Below are the code and all the weights of a small trained network. Each question names an input and a target symbol and asks about switching units off, where a switched-off unit gives its printed mean instead of its output.

import numpy as np


def w(rows, s, z=0):
    codes = np.array(rows[::2]) - 128.0
    scale = np.full(codes.shape[1], s)
    scale[-1] = z or s
    return codes * scale


def softmax(a):
    e = np.exp(a - a.max(-1, keepdims=True))
    return e / e.sum(-1, keepdims=True)


def log_softmax(a):
    a = a - a.max(-1, keepdims=True)
    return a - np.log(np.exp(a).sum(-1, keepdims=True))


def net(x, mask):
    ids = ['Λαγδεμπστω'.index(c) for c in x.split()]
    T = len(ids)
    res = E[ids] + P[:T]
    u = 0
    for l in range(2):
        r = res
        for j in range(3):
            rows = slice(2 * j, 2 * j + 2)
            q, k, v = (r @ M[l][rows].T for M in (Q, K, V))
            z = softmax(np.where(np.tri(T) > 0, q @ k.T / 2**0.5, -1e9)) @ v
            o = O[l][rows]
            res = res + np.where(mask[u + j], z, o[:, -1]) @ o[:, :-1]
        u += 3
    return log_softmax(res[-1] @ U[:, :-1].T + U[:, -1])


Q, K, V, O = {}, {}, {}, {}
E = w([
[149,88,72,181,189,150,89,107,155],'Λ',
[97,119,149,140,224,120,116,4,98],'α',
[97,84,140,83,131,214,91,125,151],'γ',
[89,159,203,34,197,138,173,46,216],'δ',
[184,183,94,99,195,117,185,31,168],'ε',
[124,109,162,175,142,116,156,57,231],'μ',
[168,101,61,163,62,114,157,106,60],'π',
[20,147,153,160,172,99,163,186,180],'σ',
[87,93,94,60,147,228,235,152,107],'τ',
[158,182,177,153,95,84,105,137,89],'ω',
],0.016)
P = w([
[142,68,73,59,84,59,88,105,178],'0',
[127,85,179,177,188,67,147,132,109],'1',
[131,160,95,183,170,175,84,191,105],'2',
[59,221,118,154,69,139,135,36,121],'3',
[192,87,253,182,213,70,201,184,75],'4',
[165,181,138,230,164,203,112,227,59],'5',
[86,242,157,191,49,173,173,89,70],'6',
[185,44,186,117,175,76,185,127,99],'7',
],0.013)
Q[0] = w([
[81,254,105,166,149,225,52,119,139],'0.h0',
[93,148,127,158,67,150,150,67,149],'0.h0',
[110,150,138,166,122,164,138,90,140],'0.h1',
[122,144,162,120,144,147,106,133,141],'0.h1',
[144,182,103,132,96,165,79,120,161],'0.h2',
[130,94,99,113,111,70,201,99,142],'0.h2',
],0.012)
K[0] = w([
[145,187,225,211,144,245,188,131,131],'0.h0',
[172,147,203,172,56,120,221,194,123],'0.h0',
[133,182,146,145,141,146,179,129,138],'0.h1',
[158,154,160,136,104,161,155,125,111],'0.h1',
[111,130,151,162,123,194,105,130,102],'0.h2',
[124,119,88,90,120,91,142,122,145],'0.h2',
],0.012)
V[0] = w([
[128,26,126,197,85,199,194,162,220],'0.h0',
[150,129,253,59,41,176,82,181,82],'0.h0',
[54,173,112,192,80,174,152,69,38],'0.h1',
[131,98,100,118,85,85,148,98,89],'0.h1',
[82,55,187,253,65,170,186,108,13],'0.h2',
[139,118,66,103,88,45,64,119,163],'0.h2',
],0.0064)
O[0] = w([
[134,91,135,249,40,172,131,129,171,118],'0.h0',
[135,128,137,96,161,221,78,183,145,4],'0.h0',
[108,172,155,144,108,183,81,151,120,176],'0.h1',
[142,87,148,177,97,137,175,76,124,102],'0.h1',
[115,143,79,145,206,56,217,70,137,80],'0.h2',
[160,133,112,62,116,157,111,195,187,141],'0.h2',
],0.011,0.0046)
Q[1] = w([
[153,114,161,91,111,109,113,130,161],'1.h0',
[91,191,121,124,79,155,155,103,116],'1.h0',
[28,249,88,130,59,155,128,103,102],'1.h1',
[148,95,181,107,83,128,141,107,123],'1.h1',
[142,19,157,134,161,116,146,151,135],'1.h2',
[146,128,132,124,90,113,120,124,140],'1.h2',
],0.014)
K[1] = w([
[134,113,118,92,109,108,112,105,179],'1.h0',
[149,166,200,134,104,134,211,167,65],'1.h0',
[169,201,224,166,125,147,252,205,68],'1.h1',
[123,68,158,96,85,101,153,132,150],'1.h1',
[68,28,48,80,121,126,111,96,139],'1.h2',
[150,97,111,112,79,87,91,128,121],'1.h2',
],0.011)
V[1] = w([
[140,108,44,28,102,221,150,179,66],'1.h0',
[67,135,240,68,161,217,157,84,97],'1.h0',
[214,53,87,141,116,148,82,2,88],'1.h1',
[187,166,103,115,142,159,193,121,214],'1.h1',
[146,112,53,109,79,104,141,193,78],'1.h2',
[33,83,121,134,167,150,93,97,193],'1.h2',
],0.0088)
O[1] = w([
[117,133,101,112,144,182,135,18,68,2],'1.h0',
[89,59,93,166,148,102,63,10,199,111],'1.h0',
[54,140,21,182,139,64,102,162,134,231],'1.h1',
[254,190,88,127,177,177,146,92,200,91],'1.h1',
[88,154,174,207,140,91,113,55,169,55],'1.h2',
[161,57,107,177,155,186,202,156,76,232],'1.h2',
],0.011,0.0048)
U = w([
[158,159,127,145,147,142,74,198,107,45],'Λ',
[104,97,155,104,159,55,152,143,111,161],'α',
[115,112,152,157,112,178,1,194,108,186],'γ',
[152,130,145,65,212,130,128,152,157,204],'δ',
[133,205,127,127,192,116,120,136,179,134],'ε',
[149,123,160,195,107,100,111,135,189,117],'μ',
[89,194,142,129,87,129,153,149,55,6],'π',
[121,101,217,114,108,101,167,144,115,147],'σ',
[95,151,146,151,144,135,199,102,107,66],'τ',
[105,201,189,117,113,129,27,157,99,253],'ω',
],0.0073,0.0031)

Each question gives the input, a string of symbols that net reads in full, and the target symbol t.
The units are the heads (2 rows each of Q, K, V and O). Each row of codes is followed by its name. A weight is (code - 128) times the scale printed after its matrix; where a second scale follows, it is the last column's (O and U).
mask holds one flag per head, layer by layer. A switched-off head (its flag False) gives its mean, the last column of its rows in O, instead of its output. The means were averaged over made-up inputs and are rounded, as every weight is.
A unit's drop is (log p(t) with every unit on - log p(t) with that unit switched off) / (log p(t) with every unit on - log p(t) with every unit switched off).
The circuit of an input: a set's keep is (log p(t) with only the set's units on - log p(t) with every unit switched off) / (log p(t) with every unit on - log p(t) with every unit switched off). Starting from all 6 units, units are removed one at a time, each time the one whose removal leaves the highest keep (on an exact tie, the one counted first), for as long as the keep stays at least 0.8.
units of the circuit, in order: the units of the circuit, biggest drop first
most important unit: the unit with the biggest drop
which heads matter: for each layer, one digit per head in row order, 1 if its drop is at least 0.15 and else 0, layers parted by /
drop of u: that unit's drop, to one decimal
input ε α α α α ε α α, target ω: most important unit -> 0.h2
input σ σ ω ω α π, target π: which heads matter -> 001 / 100
input γ α γ μ μ π σ γ, target τ: units of the circuit, in order -> (1.h0; 0.h2)
input α σ α α δ, target α: which heads matter -> 100 / 010
input σ δ σ α ω, target σ: which heads matter -> 000 / 010
input γ μ α ω α δ π σ, target τ: units of the circuit, in order -> (1.h0; 0.h2; 1.h2)
input σ σ μ π ω ε α, target ω: which heads matter -> 000 / 001
input ε γ α γ α σ σ τ, target ω: units of the circuit, in order -> (0.h2; 1.h2; 0.h0)
input γ α α π ω α α δ, target τ: which heads matter -> 001 / 101
input ε σ α γ τ σ γ, target τ: units of the circuit, in order -> (0.h2; 1.h0)
input σ γ ω γ γ ω, target ω: which heads matter -> 000 / 011
input ω ε π γ, target π: units of the circuit, in order -> (1.h0; 0.h2)
input μ γ α, target α: which heads matter -> 101 / 010
input α α Λ ω μ, target α: which heads matter -> 100 / 010
input ω α τ α ε τ ω σ, target δ: which heads matter -> 101 / 000
input ε α γ δ, target δ: most important unit -> 1.h2
input α ω δ Λ ε, target α: units of the circuit, in order -> (1.h1; 0.h0)
input σ π ω ε τ μ, target μ: units of the circuit, in order -> (0.h0; 1.h2)
input μ γ γ σ τ τ, target τ: which heads matter -> 001 / 100
input α γ γ α, target γ: most important unit -> 0.h1
input α σ τ μ, target τ: which heads matter -> 001 / 100
input α α ω γ α σ δ, target σ: which heads matter -> 000 / 010
input μ μ α α, target μ: units of the circuit, in order -> (1.h0; 0.h0)
input γ γ γ τ Λ ω ε, target ω: drop of 1.h2 -> 0.4
